Below is a small trained network, with its code and all its weights. Each question gives an input and a target symbol and asks what happens when units are switched off, that is, made to give their printed mean instead of their output.

import numpy as np


def w(rows, s, z=0):
    codes = np.array(rows[::2]) - 128.0
    scale = np.full(codes.shape[1], s)
    scale[-1] = z or s
    return codes * scale


def norm(h):
    return h / np.sqrt((h * h).mean(-1, keepdims=True) + 1e-5)


def f(y):
    return np.maximum(y, 0)


def softmax(a):
    e = np.exp(a - a.max(-1, keepdims=True))
    return e / e.sum(-1, keepdims=True)


def log_softmax(a):
    a = a - a.max(-1, keepdims=True)
    return a - np.log(np.exp(a).sum(-1, keepdims=True))


def net(x, mask):
    ids = ['ΓΘΞΣΦΨαβδεηλπ'.index(c) for c in x.split()]
    T = len(ids)
    res = E[ids] + P[:T]
    u = 0
    for l in range(2):
        r = norm(res)
        for j in range(2):
            rows = slice(4 * j, 4 * j + 4)
            q, k, v = (r @ M[l][rows].T for M in (Q, K, V))
            z = softmax(np.where(np.tri(T) > 0, q @ k.T / 4**0.5, -1e9)) @ v
            o = O[l][rows]
            res = res + np.where(mask[u + j], z, o[:, -1]) @ o[:, :-1]
        u += 2
        y = f(norm(res) @ A[l][:, :-1].T + A[l][:, -1])
        res = res + np.where(mask[u : u + 8], y, B[l][:, -1]) @ B[l][:, :-1]
        u += 8
    return log_softmax(norm(res)[-1] @ U[:, :-1].T + U[:, -1])


Q, K, V, O, A, B = {}, {}, {}, {}, {}, {}
E = w([
[99,139,87],'Γ',
[175,114,71],'Θ',
[95,207,165],'Ξ',
[133,144,87],'Σ',
[94,130,128],'Φ',
[127,126,109],'Ψ',
[157,118,172],'α',
[151,142,114],'β',
[89,89,160],'δ',
[205,146,62],'ε',
[86,134,254],'η',
[110,82,173],'λ',
[78,154,108],'π',
],0.019)
P = w([
[116,1,208],'0',
[62,182,207],'1',
[40,162,150],'2',
[50,157,158],'3',
[60,157,172],'4',
[72,120,162],'5',
],0.0048)
Q[0] = w([
[119,131,67],'L0H0',
[91,109,63],'L0H0',
[46,7,143],'L0H0',
[210,118,171],'L0H0',
[192,128,126],'L0H1',
[149,142,160],'L0H1',
[156,134,72],'L0H1',
[37,131,126],'L0H1',
],0.016)
K[0] = w([
[112,144,86],'L0H0',
[93,120,80],'L0H0',
[82,2,113],'L0H0',
[192,128,148],'L0H0',
[172,120,141],'L0H1',
[169,107,129],'L0H1',
[152,146,107],'L0H1',
[64,142,103],'L0H1',
],0.02)
V[0] = w([
[5,231,32],'L0H0',
[104,65,147],'L0H0',
[223,156,155],'L0H0',
[110,83,142],'L0H0',
[68,137,124],'L0H1',
[23,173,87],'L0H1',
[2,85,192],'L0H1',
[145,139,111],'L0H1',
],0.0066)
O[0] = w([
[220,113,229,203],'L0H0',
[104,72,115,158],'L0H0',
[103,207,83,51],'L0H0',
[106,74,116,150],'L0H0',
[140,94,159,185],'L0H1',
[184,107,180,225],'L0H1',
[104,2,186,253],'L0H1',
[136,152,122,110],'L0H1',
],0.0076,0.0062)
A[0] = w([
[140,16,31,56],'L0N0',
[13,88,192,142],'L0N1',
[153,158,156,181],'L0N2',
[156,110,205,248],'L0N3',
[202,212,210,184],'L0N4',
[185,201,103,44],'L0N5',
[130,254,100,145],'L0N6',
[40,159,152,52],'L0N7',
],0.0093,0.0015)
B[0] = w([
[128,224,147,171],'L0N0',
[199,3,86,255],'L0N1',
[100,100,126,155],'L0N2',
[81,78,199,245],'L0N3',
[82,54,99,199],'L0N4',
[187,67,144,147],'L0N5',
[182,43,201,150],'L0N6',
[184,147,160,144],'L0N7',
],0.012,0.0079)
Q[1] = w([
[79,77,153],'L1H0',
[113,109,168],'L1H0',
[189,201,53],'L1H0',
[132,122,180],'L1H0',
[140,133,111],'L1H1',
[112,3,155],'L1H1',
[105,161,156],'L1H1',
[100,195,170],'L1H1',
],0.021)
K[1] = w([
[77,197,208],'L1H0',
[136,133,159],'L1H0',
[184,35,3],'L1H0',
[151,127,157],'L1H0',
[141,152,120],'L1H1',
[10,54,66],'L1H1',
[140,90,171],'L1H1',
[155,93,196],'L1H1',
],0.016)
V[1] = w([
[131,122,116],'L1H0',
[98,135,101],'L1H0',
[131,148,83],'L1H0',
[109,172,107],'L1H0',
[141,155,163],'L1H1',
[121,65,120],'L1H1',
[174,122,145],'L1H1',
[73,105,9],'L1H1',
],0.014)
O[1] = w([
[126,126,138,125],'L1H0',
[121,111,135,91],'L1H0',
[167,96,141,55],'L1H0',
[172,95,112,45],'L1H0',
[134,103,172,92],'L1H1',
[104,192,99,254],'L1H1',
[146,140,141,145],'L1H1',
[126,139,7,111],'L1H1',
],0.018,0.0089)
A[1] = w([
[198,36,203,200],'L1N0',
[172,131,129,44],'L1N1',
[105,173,34,56],'L1N2',
[15,150,36,108],'L1N3',
[254,221,211,254],'L1N4',
[220,121,128,93],'L1N5',
[219,193,73,237],'L1N6',
[224,162,139,140],'L1N7',
],0.0084,0.0023)
B[1] = w([
[223,147,42,254],'L1N0',
[114,118,185,131],'L1N1',
[215,132,46,153],'L1N2',
[143,211,153,208],'L1N3',
[220,248,116,170],'L1N4',
[163,166,162,142],'L1N5',
[118,191,172,148],'L1N6',
[165,176,176,142],'L1N7',
],0.016,0.0062)
U = w([
[160,171,199,59],'Γ',
[117,64,140,143],'Θ',
[121,136,215,55],'Ξ',
[242,58,155,138],'Σ',
[77,10,107,251],'Φ',
[103,210,77,29],'Ψ',
[143,190,89,68],'α',
[92,54,30,115],'β',
[13,183,184,221],'δ',
[133,181,169,109],'ε',
[117,89,188,129],'η',
[76,254,186,181],'λ',
[144,118,232,108],'π',
],0.0081,0.0034)

Each question gives the input, a string of symbols that net reads in full, and the target symbol t.
The units are the heads (4 rows each of Q, K, V and O) and the neurons (one row each of A and B). Each row of codes is followed by its name. A weight is (code - 128) times the scale printed after its matrix; where a second scale follows, it is the last column's (O, A, B and U).
mask holds one flag per unit, layer by layer, with each layer's heads first. A switched-off unit (its flag False) gives its mean, the last column of its rows in O or B, instead of its output. The means were averaged over made-up inputs and are rounded, as every weight is.
A unit's drop is (log p(t) with every unit on - log p(t) with that unit switched off) / (log p(t) with every unit on - log p(t) with every unit switched off).
The circuit of an input: a set's keep is (log p(t) with only the set's units on - log p(t) with every unit switched off) / (log p(t) with every unit on - log p(t) with every unit switched off). Starting from the 12 units with the biggest drops (on a tie, the unit counted first), units are removed one at a time, each time the one whose removal leaves the highest keep (on an exact tie, the one counted first), for as long as the keep stays at least 0.8.
units of the circuit, in order: the units of the circuit, biggest drop first
unit that matters most: the unit with the biggest drop
top k neurons: the k neurons with the biggest drops, biggest first
k most important neurons of layer l: the k neurons of layer l with the biggest drops, biggest first
which heads matter: for each layer, one digit per head in row order, 1 if its drop is at least 0.15 and else 0, layers parted by /
drop of u: that unit's drop, to one decimal
input Σ Θ δ η, target Σ: which heads matter	00 / 10
input δ δ λ δ λ, target Φ: units of the circuit, in order	[L0H0]
input δ Θ Ξ Φ, target δ: units of the circuit, in order	[L0H0 L1N0]
input δ β β Φ, target δ: which heads matter	11 / 11
input Σ Φ π β π η, target Σ: which heads matter	01 / 10
input Σ δ η Γ Φ, target Σ: top 3 neurons	[L0N0 L0N1 L1N0]
input Σ π η δ Φ, target Σ: units of the circuit, in order	[L0H1 L1N0]
input δ π δ Γ, target δ: top 3 neurons	[L0N1 L0N6 L0N5]
input δ Σ δ, target δ: top 3 neurons	[L1N0 L1N3 L0N4]
input Φ Φ α δ Φ, target Φ: 2 most important neurons of layer 0	[L0N1 L0N7]
input λ δ β Σ, target λ: 2 most important neurons of layer 1	[L1N3 L1N0]
input δ α δ Ξ Σ, target δ: top 2 neurons	[L0N1 L0N4]
input Φ Θ η λ, target Φ: top 2 neurons	[L0N1 L1N3]
input Σ δ δ Φ η Γ, target Σ: unit that matters most	L0H1
input β Θ Θ Γ Φ, target β: which heads matter	10 / 01
input β δ Ψ, target β: 2 most important neurons of layer 0	[L0N4 L0N0]
input Σ δ δ Ξ, target Σ: top 2 neurons	[L0N0 L0N1]
input δ Ξ Φ Φ β, target δ: drop of L0N4	0.3
input δ δ α ε Γ, target δ: drop of L0H0	0.2
input δ π Σ, target δ: drop of L0H0	0.1
